Below is a small trained network, with its code and all its weights. Each question gives an input and a class and asks what happens when units are switched off, that is, made to give their printed mean instead of their output.

import numpy as np


def w(rows, s, z=0):
    codes = np.array(rows[::2]) - 128.0
    scale = np.full(codes.shape[1], s)
    scale[-1] = z or s
    return codes * scale


def norm(h):
    return h / np.sqrt((h * h).mean(-1, keepdims=True) + 1e-5)


def f(y):
    return y / 2 * (1 + np.tanh(0.7978845608 * (y + 0.044715 * y**3)))


def log_softmax(a):
    a = a - a.max(-1, keepdims=True)
    return a - np.log(np.exp(a).sum(-1, keepdims=True))


def net(x, mask):
    res = np.array(x, float).reshape(1, 3) / 4 @ E
    u = 0
    for l in range(2):
        y = f(norm(res) @ A[l][:, :-1].T + A[l][:, -1])
        res = res + np.where(mask[u : u + 3], y, B[l][:, -1]) @ B[l][:, :-1]
        u += 3
    return log_softmax(norm(res)[-1] @ U[:, :-1].T + U[:, -1])


A, B = {}, {}
E = w([
[23,9,143,120,137,123,189],'x0',
[144,158,146,185,126,35,151],'x1',
[194,142,142,122,204,153,230],'x2',
],0.0014)
A[0] = w([
[101,164,123,227,115,3,138,60],'L0N0',
[169,169,69,73,188,203,66,135],'L0N1',
[237,201,139,131,202,108,147,6],'L0N2',
],0.0039,0.0025)
B[0] = w([
[70,203,107,177,243,73,211,249],'L0N0',
[190,163,37,139,89,175,181,236],'L0N1',
[77,34,224,3,57,167,71,249],'L0N2',
],0.0032,0.0013)
A[1] = w([
[147,45,204,138,90,71,216,163],'L1N0',
[205,54,249,32,254,198,206,60],'L1N1',
[236,168,231,12,135,222,119,3],'L1N2',
],0.0034,0.0016)
B[1] = w([
[129,121,58,85,106,253,48,205],'L1N0',
[214,146,223,196,135,60,57,253],'L1N1',
[82,137,191,47,53,16,211,209],'L1N2',
],0.0043,0.0025)
U = w([
[34,155,134,187,187,51,108,5],'0',
[13,26,21,143,98,237,30,241],'1',
[182,253,67,201,51,55,56,187],'2',
[57,203,106,42,84,60,198,2],'3',
[211,219,8,51,29,229,193,185],'4',
[246,40,236,204,229,228,26,146],'5',
[38,233,41,241,246,39,217,250],'6',
[232,171,219,34,34,50,214,245],'7',
],0.0048,0.0036)

Each question gives the input, the list of numbers given to net, and the class t.
The units are the neurons (one row each of A and B). Each row of codes is followed by its name. A weight is (code - 128) times the scale printed after its matrix; where a second scale follows, it is the last column's (A, B and U).
mask holds one flag per neuron, layer by layer. A switched-off neuron (its flag False) gives its mean, the last column of its row in B, instead of its output. The means were averaged over made-up inputs and are rounded, as every weight is.
A unit's drop is (log p(t) with every unit on - log p(t) with that unit switched off) / (log p(t) with every unit on - log p(t) with every unit switched off).
The circuit of an input: a set's keep is (log p(t) with only the set's units on - log p(t) with every unit switched off) / (log p(t) with every unit on - log p(t) with every unit switched off). Starting from all 6 units, units are removed one at a time, each time the one whose removal leaves the highest keep (on an exact tie, the one counted first), for as long as the keep stays at least 0.8.
circuit, biggest first: the units of the circuit, biggest drop first
top k neurons: the k neurons with the biggest drops, biggest first
k most important neurons of layer l: the k neurons of layer l with the biggest drops, biggest first
input [4,2,-3], class 1: most important neuron of layer 1 -> (L1N1)
input [4,-1,7], class 5: circuit, biggest first -> (L1N1 L1N0)
input [7,-5,0], class 5: 2 most important neurons of layer 1 -> (L1N2 L1N1)
input [8,-4,1], class 5: circuit, biggest first -> (L1N1 L1N2)
input [4,-6,4], class 5: top 2 neurons -> (L1N1 L0N2)
input [-4,4,-3], class 6: circuit, biggest first -> (L0N0 L1N1)
input [4,5,6], class 5: circuit, biggest first -> (L1N0 L1N1)
input [6,4,-1], class 1: top 4 neurons -> (L1N0 L1N1 L1N2 L0N1)
input [-6,1,-2], class 3: circuit, biggest first -> (L1N1 L0N2 L1N2)
input [-6,-5,-3], class 4: 2 most important neurons of layer 0 -> (L0N1 L0N2)
input [6,6,2], class 6: top 2 neurons -> (L0N0 L0N2)
input [-2,-8,-5], class 4: top 2 neurons -> (L0N1 L1N1)
input [-1,-8,-5], class 4: 2 most important neurons of layer 1 -> (L1N1 L1N0)
input [5,-8,2], class 5: top 3 neurons -> (L1N1 L0N2 L1N2)
input [-3,2,0], class 3: top 2 neurons -> (L0N2 L1N2)
input [7,-8,6], class 5: circuit, biggest first -> (L1N1)
input [-7,7,-6], class 6: circuit, biggest first -> (L0N0 L1N1 L1N0)
input [8,3,4], class 5: top 2 neurons -> (L1N1 L0N1)
input [2,6,8], class 5: circuit, biggest first -> (L1N0 L1N2)
input [1,2,5], class 2: circuit, biggest first -> (L1N1)
input [-6,8,-4], class 6: circuit, biggest first -> (L0N0 L1N1)
input [7,3,-3], class 1: top 3 neurons -> (L1N0 L1N2 L1N1)
input [-2,2,-7], class 6: 2 most important neurons of layer 1 -> (L1N0 L1N1)
